In the rows, zero is written as 128.
Each row is followed by its class.
[155 122  92 139 132 140 146 125 115  94 174 132 137 116 176  95 129  71
 130 119 139  89  89 193 161 160 128 145 145  93 125 134 112  88  98 133
 134 153] => P
[165 132 105 124  93 132 189 109 123  81 145  37 108 108 159  65  88  78
 176 113 153 116  67 136 169 125 142 120 130 162 135 129  59  90 103 194
 146 157] => P
[114 140  96 130 121 112 164 151 131 119 165 129 127 112 164 107 115  70
 133 110 122  71  92 185 168 163 111 137 120 119 130 159  68  82  99 107
 151 153] => P
[154 108 111 121  64 101 149 121 120 111 165 109 131  91 187  90 140  83
 110  89 146 114  91 174  94 133 116 142  93 136 113 145 103  92 126 115
 123 136] => S
[129 116 100 127 129 160 177  91 112  66 160 140 123 105 134  93 139  59
 181 127 141 109  48 155 150 161 167 161 123 102 112 132  77  71 111 124
 174 153] => P
[154 162 105 125  86 139 163 111 112 117 182 152 123 112 156  92 132  63
 147 104 146 147  89 141  38 128 149 124 128 147 111 156 121 131 154 138
 116 132] => Y
[164 107 151 113  69  98 139  80 105  91 152 138 139  84 140  81 129  87
 107 109 136 121  83 121  98 108 122 151 123 142  54 151 128 104 137 172
 123 141] => S
[127 100 116 132 106 178 176 143 139 129 135 122 120 118 148  81 101  83
 133 117 131  64  25 171 150 165 111 141 140 126 147 114  99 100 122  84
 134 147] => P
[131 132 108 131  93 168 141 131 114  89 145  77 132 116 148  78 117  91
 118 116 128  73  89 147 151 133 133 121 129 130 127 151  81  93 112 139
 153 176] => P
[137 125 142 134  67 126 190 155 123  87 152 112 119 106 162  99  90  63
 150 108 123  84  82 133 185 170 108 108 154 138 102 138  88  99 130 114
 142  40] => P
[160 116 106 132 103  97 162  98 107  82 165 107 141 106 161  79 140  67
  95  91 154 113  74 142 129 114 122 130 121 155  84 145 112 121 141 110
 129 137] => S
[177  95  94 194 120 113 120 124  86 105 153 145 119  95 180  80 186  73
 111  91 140 103  85 177  99 145 102 129 113 102  92 147 109 100  91 180
 154 147] => Y
[186 121 116 124  79  92 160 112  98 134 165  80  96 117 161  77 143  94
 138  88 139 117  92 160  71 131 123 118 118 140 121 143 128 118 143 134
 143 152] => S
[150  89 113 112  62  82 150  89 116 122 136 106  78  99 178  79 122  96
 123 107 133 133  68 141 110 136 127 131 132 154 108 143  85 111 134 119
 153 149] => S
[164  87 108 133  84 119 154 146 106 123 172 134 119 109 208  66 102  56
 135  94 137 121  99 147 129 138 137 143 129 108 104 152  99 128 130 137
 104 143] => Y
[171 108 109 159  97 116 161  96  96 112 154 130 121  84 168  78 148  63
 135  61 122 136  61 141  99 124 128 128 140 136  67 160 112 120 136 154
 120 148] => Y
[176  94 114 139 113 138 137 111  96  70 172 114 119  98 197  66 170  76
 107  98 125 134  96 134  90 107 137 127 128 141  76 141 121 108 115 186
 153 176] => Y
[143 107 230 120  97 117 145 109  95  95 156  92 127 108 167  84 147  70
 104  90 132 137 100 147 108 118 128 129 147  88  97 135  99 136 133 176
 140 159] => Y
[150 101  82 139 104 123 173 150 128 105 158 109 145 110 200  93  80  91
 125 110 127  81  84 147 158 114 108 123 153 129 112 148  89 122 106 123
 140 149] => P
[145 135 107 118  91 119 160 116 110  54 164  86 114 101 183  75 126  79
 139  99 159 121  60 185  77  47 109 135  92 164 133 142  78  83 137 120
 139 138] => P
[149 117  99 124  77 132 142 108 142 115 147 110 102 117 185  82 124  73
 103 118 143 106  67 155 156 169 125 132 146 121 115 124  90 105 121 157
 157 163] => P
[158 141 106 122 108 123 142 149 117  95 142 125 122 117 150  92 129 102
 133 120 146  69  61 139 183 148 123 141 137 123 120 173  93  84 112 119
 152 148] => P
[168 134 105  91  92 113 191 139 121 107 148 104 128  95 188  88 108  64
 145 109 131  97  71 160 147 129 157 118 127  90 105 134  87  91 126 157
 143 129] => P
